Below is a small trained network, with its code and all its weights. Each question gives an input and a target symbol and asks what happens when units are switched off, that is, made to give their printed mean instead of their output.

import numpy as np


def w(rows, s, z=0):
    codes = np.array(rows[::2]) - 128.0
    scale = np.full(codes.shape[1], s)
    scale[-1] = z or s
    return codes * scale


def norm(h):
    return h / np.sqrt((h * h).mean(-1, keepdims=True) + 1e-5)


def f(y):
    return y / 2 * (1 + np.tanh(0.7978845608 * (y + 0.044715 * y**3)))


def softmax(a):
    e = np.exp(a - a.max(-1, keepdims=True))
    return e / e.sum(-1, keepdims=True)


def log_softmax(a):
    a = a - a.max(-1, keepdims=True)
    return a - np.log(np.exp(a).sum(-1, keepdims=True))


def net(x, mask):
    ids = ['αβγηθτφψω'.index(c) for c in x.split()]
    T = len(ids)
    res = E[ids] + P[:T]
    r = norm(res)
    for j in range(2):
        rows = slice(2 * j, 2 * j + 2)
        q, k, v = (r @ M[0][rows].T for M in (Q, K, V))
        z = softmax(np.where(np.tri(T) > 0, q @ k.T / 2**0.5, -1e9)) @ v
        o = O[0][rows]
        res = res + np.where(mask[j], z, o[:, -1]) @ o[:, :-1]
    y = f(norm(res) @ A[0][:, :-1].T + A[0][:, -1])
    res = res + np.where(mask[2:26], y, B[0][:, -1]) @ B[0][:, :-1]
    return log_softmax(norm(res)[-1] @ U[:, :-1].T + U[:, -1])


Q, K, V, O, A, B = {}, {}, {}, {}, {}, {}
E = w([
[65,110,103,151,173,145,176,243,124],'α',
[21,223,103,109,227,105,166,102,185],'β',
[243,35,130,155,171,117,180,142,116],'γ',
[54,204,126,174,142,170,219,168,45],'η',
[1,222,46,163,198,116,200,34,115],'θ',
[206,122,192,121,129,120,163,222,54],'τ',
[229,158,216,62,207,84,131,130,148],'φ',
[168,207,169,119,137,114,186,43,99],'ψ',
[184,130,74,222,36,173,199,52,29],'ω',
],0.006)
P = w([
[175,135,135,79,142,185,182,176,157],'0',
[76,48,165,144,124,48,116,107,104],'1',
[213,109,136,145,204,248,124,110,99],'2',
[69,58,192,100,117,100,105,87,135],'3',
[219,226,109,119,170,70,194,175,187],'4',
[77,59,158,153,136,64,84,100,81],'5',
[123,196,76,55,249,142,134,95,31],'6',
[83,102,182,193,94,94,61,125,120],'7',
[210,212,116,136,131,69,220,199,182],'8',
[54,65,165,147,135,93,102,95,91],'9',
[98,110,59,37,116,200,217,52,131],'10',
],0.013)
Q[0] = w([
[62,42,199,108,122,170,57,77,110],'head 0',
[127,88,56,76,39,142,186,156,246],'head 0',
[88,90,172,178,149,176,12,104,90],'head 1',
[129,135,164,174,45,32,142,188,181],'head 1',
],0.012)
K[0] = w([
[184,179,124,125,103,210,232,160,214],'head 0',
[157,168,104,253,124,62,46,167,130],'head 0',
[149,130,155,98,127,196,239,125,175],'head 1',
[154,110,56,128,190,102,138,132,73],'head 1',
],0.013)
V[0] = w([
[35,209,168,107,140,141,175,86,109],'head 0',
[120,92,152,160,32,212,167,145,39],'head 0',
[178,163,230,83,50,123,86,162,114],'head 1',
[183,124,94,136,77,144,174,8,125],'head 1',
],0.011)
O[0] = w([
[180,134,181,167,101,166,205,168,251,100],'head 0',
[168,151,46,173,244,72,216,155,120,255],'head 0',
[165,205,163,169,94,41,80,142,187,155],'head 1',
[101,111,50,111,104,48,188,19,133,172],'head 1',
],0.012,0.0045)
A[0] = w([
[98,118,170,193,125,37,139,128,186,112],'neuron 0',
[43,183,139,156,122,139,170,138,106,206],'neuron 1',
[70,68,141,133,123,122,80,114,68,33],'neuron 2',
[191,159,145,118,106,187,77,159,109,91],'neuron 3',
[83,99,238,185,92,74,97,107,157,8],'neuron 4',
[133,147,75,77,161,81,182,120,101,151],'neuron 5',
[141,87,115,53,111,193,154,102,132,152],'neuron 6',
[45,90,164,101,83,94,70,83,76,78],'neuron 7',
[178,197,65,97,119,125,80,186,107,95],'neuron 8',
[74,99,102,36,130,153,121,109,50,110],'neuron 9',
[62,82,187,72,92,129,87,133,74,170],'neuron 10',
[49,21,180,129,73,123,97,88,132,26],'neuron 11',
[164,133,68,45,165,208,133,149,137,137],'neuron 12',
[83,69,182,171,162,123,85,148,111,1],'neuron 13',
[144,140,93,5,127,170,131,143,88,102],'neuron 14',
[74,86,129,154,126,53,169,51,110,62],'neuron 15',
[128,132,204,167,108,132,162,140,157,121],'neuron 16',
[202,147,132,129,158,110,207,154,184,102],'neuron 17',
[92,80,100,144,205,72,151,142,95,91],'neuron 18',
[138,152,100,101,138,55,38,167,85,99],'neuron 19',
[40,82,184,102,87,83,88,103,78,31],'neuron 20',
[173,207,78,131,194,121,131,128,144,199],'neuron 21',
[143,169,114,201,113,80,69,160,155,77],'neuron 22',
[97,120,158,150,92,110,24,153,153,106],'neuron 23',
],0.013,0.007)
B[0] = w([
[99,166,145,107,75,163,149,95,55,178],'neuron 0',
[195,75,155,128,129,142,111,118,150,164],'neuron 1',
[98,138,157,152,154,106,150,176,171,154],'neuron 2',
[82,121,91,68,77,106,148,176,172,149],'neuron 3',
[145,106,168,96,161,141,246,51,96,154],'neuron 4',
[127,125,56,134,109,183,80,109,121,251],'neuron 5',
[42,139,105,158,136,100,100,142,157,153],'neuron 6',
[134,239,119,90,160,26,85,179,122,168],'neuron 7',
[160,88,167,143,170,53,140,60,131,160],'neuron 8',
[190,78,192,180,131,142,96,55,151,189],'neuron 9',
[161,136,95,201,145,81,90,128,161,173],'neuron 10',
[203,195,97,25,96,136,74,186,73,150],'neuron 11',
[141,107,178,42,173,135,205,102,21,171],'neuron 12',
[174,156,171,203,143,158,246,116,133,132],'neuron 13',
[93,161,90,153,157,194,108,62,51,158],'neuron 14',
[126,32,173,90,152,86,152,149,186,196],'neuron 15',
[140,75,93,117,115,131,58,117,128,175],'neuron 16',
[69,138,182,197,85,109,110,83,131,217],'neuron 17',
[164,172,66,118,46,177,129,104,141,232],'neuron 18',
[143,81,148,126,208,195,86,62,117,207],'neuron 19',
[76,161,178,170,161,40,171,132,145,157],'neuron 20',
[166,159,93,120,106,139,102,185,141,251],'neuron 21',
[60,48,115,97,158,108,119,87,136,150],'neuron 22',
[211,193,124,156,31,111,178,125,71,154],'neuron 23',
],0.012,0.013)
U = w([
[82,217,165,61,149,65,178,190,26,249],'α',
[71,39,132,99,112,178,87,186,231,164],'β',
[138,112,129,124,119,199,56,69,22,48],'γ',
[211,109,200,195,163,163,237,141,221,67],'η',
[49,74,198,136,150,111,254,43,153,151],'θ',
[82,101,150,140,203,33,68,168,194,253],'τ',
[248,87,178,56,25,88,97,157,147,7],'φ',
[58,182,153,233,29,142,74,86,140,10],'ψ',
[91,142,7,111,122,80,201,159,162,202],'ω',
],0.0072,0.0041)

Each question gives the input, a string of symbols that net reads in full, and the target symbol t.
The units are the heads (2 rows each of Q, K, V and O) and the neurons (one row each of A and B). Each row of codes is followed by its name. A weight is (code - 128) times the scale printed after its matrix; where a second scale follows, it is the last column's (O, A, B and U).
mask holds one flag per unit, heads first, then neurons. A switched-off unit (its flag False) gives its mean, the last column of its rows in O or B, instead of its output. The means were averaged over made-up inputs and are rounded, as every weight is.
A unit's drop is (log p(t) with every unit on - log p(t) with that unit switched off) / (log p(t) with every unit on - log p(t) with every unit switched off).
The circuit of an input: a set's keep is (log p(t) with only the set's units on - log p(t) with every unit switched off) / (log p(t) with every unit on - log p(t) with every unit switched off). Starting from the 12 units with the biggest drops (on a tie, the unit counted first), units are removed one at a time, each time the one whose removal leaves the highest keep (on an exact tie, the one counted first), for as long as the keep stays at least 0.8.
units of the circuit, in order: the units of the circuit, biggest drop first
k most important neurons: the k neurons with the biggest drops, biggest first
heads that matter: for each layer, one digit per head in row order, 1 if its drop is at least 0.15 and else 0, layers parted by /
drop of u: that unit's drop, to one decimal
input β γ β, target β: heads that matter => 10
input ψ β β θ θ ω ω ψ θ α θ, target ψ: units of the circuit, in order => (head 1; head 0; neuron 17)
input β τ θ β γ ω, target φ: units of the circuit, in order => (head 0; neuron 11)
input α ω φ γ, target η: heads that matter => 01
input α β ψ β γ η γ α γ τ, target η: units of the circuit, in order => (neuron 13; head 1)
input γ τ γ α, target τ: heads that matter => 10
input γ φ γ ψ β γ φ ψ τ, target γ: heads that matter => 10
input γ α γ ψ η η α, target ψ: units of the circuit, in order => (head 0; neuron 17)
input β θ ω γ θ β, target φ: most important neuron => (neuron 11)
input φ ψ φ, target φ: units of the circuit, in order => (head 1; head 0; neuron 23; neuron 3)
input ω γ η ψ ψ ω γ η γ, target ω: units of the circuit, in order => (head 1; neuron 9)
input η γ τ β ω β, target ψ: heads that matter => 10
input ψ ψ γ η η γ γ τ, target θ: heads that matter => 00
input ω ω γ ψ θ ψ γ ψ α, target ψ: units of the circuit, in order => (neuron 17)
input β α β ψ ω, target α: heads that matter => 01
input γ γ γ ψ ψ τ η β ω ω, target τ: heads that matter => 10
input φ β γ ω ω θ γ φ ψ ψ γ, target φ: heads that matter => 11
input ψ θ ψ γ γ α η ψ η, target α: heads that matter => 01
input γ φ τ β β η τ, target β: heads that matter => 10
input θ η γ γ ω ω β γ, target β: heads that matter => 11
input ψ α α γ, target θ: most important neuron => (neuron 4)
input β β θ η γ γ φ β ω, target γ: drop of neuron 14 => 0.1
input ψ ψ η γ ψ γ γ η ψ ω γ, target η: drop of neuron 12 => 0.1
input ψ γ γ γ γ, target γ: drop of neuron 12 => 0.0
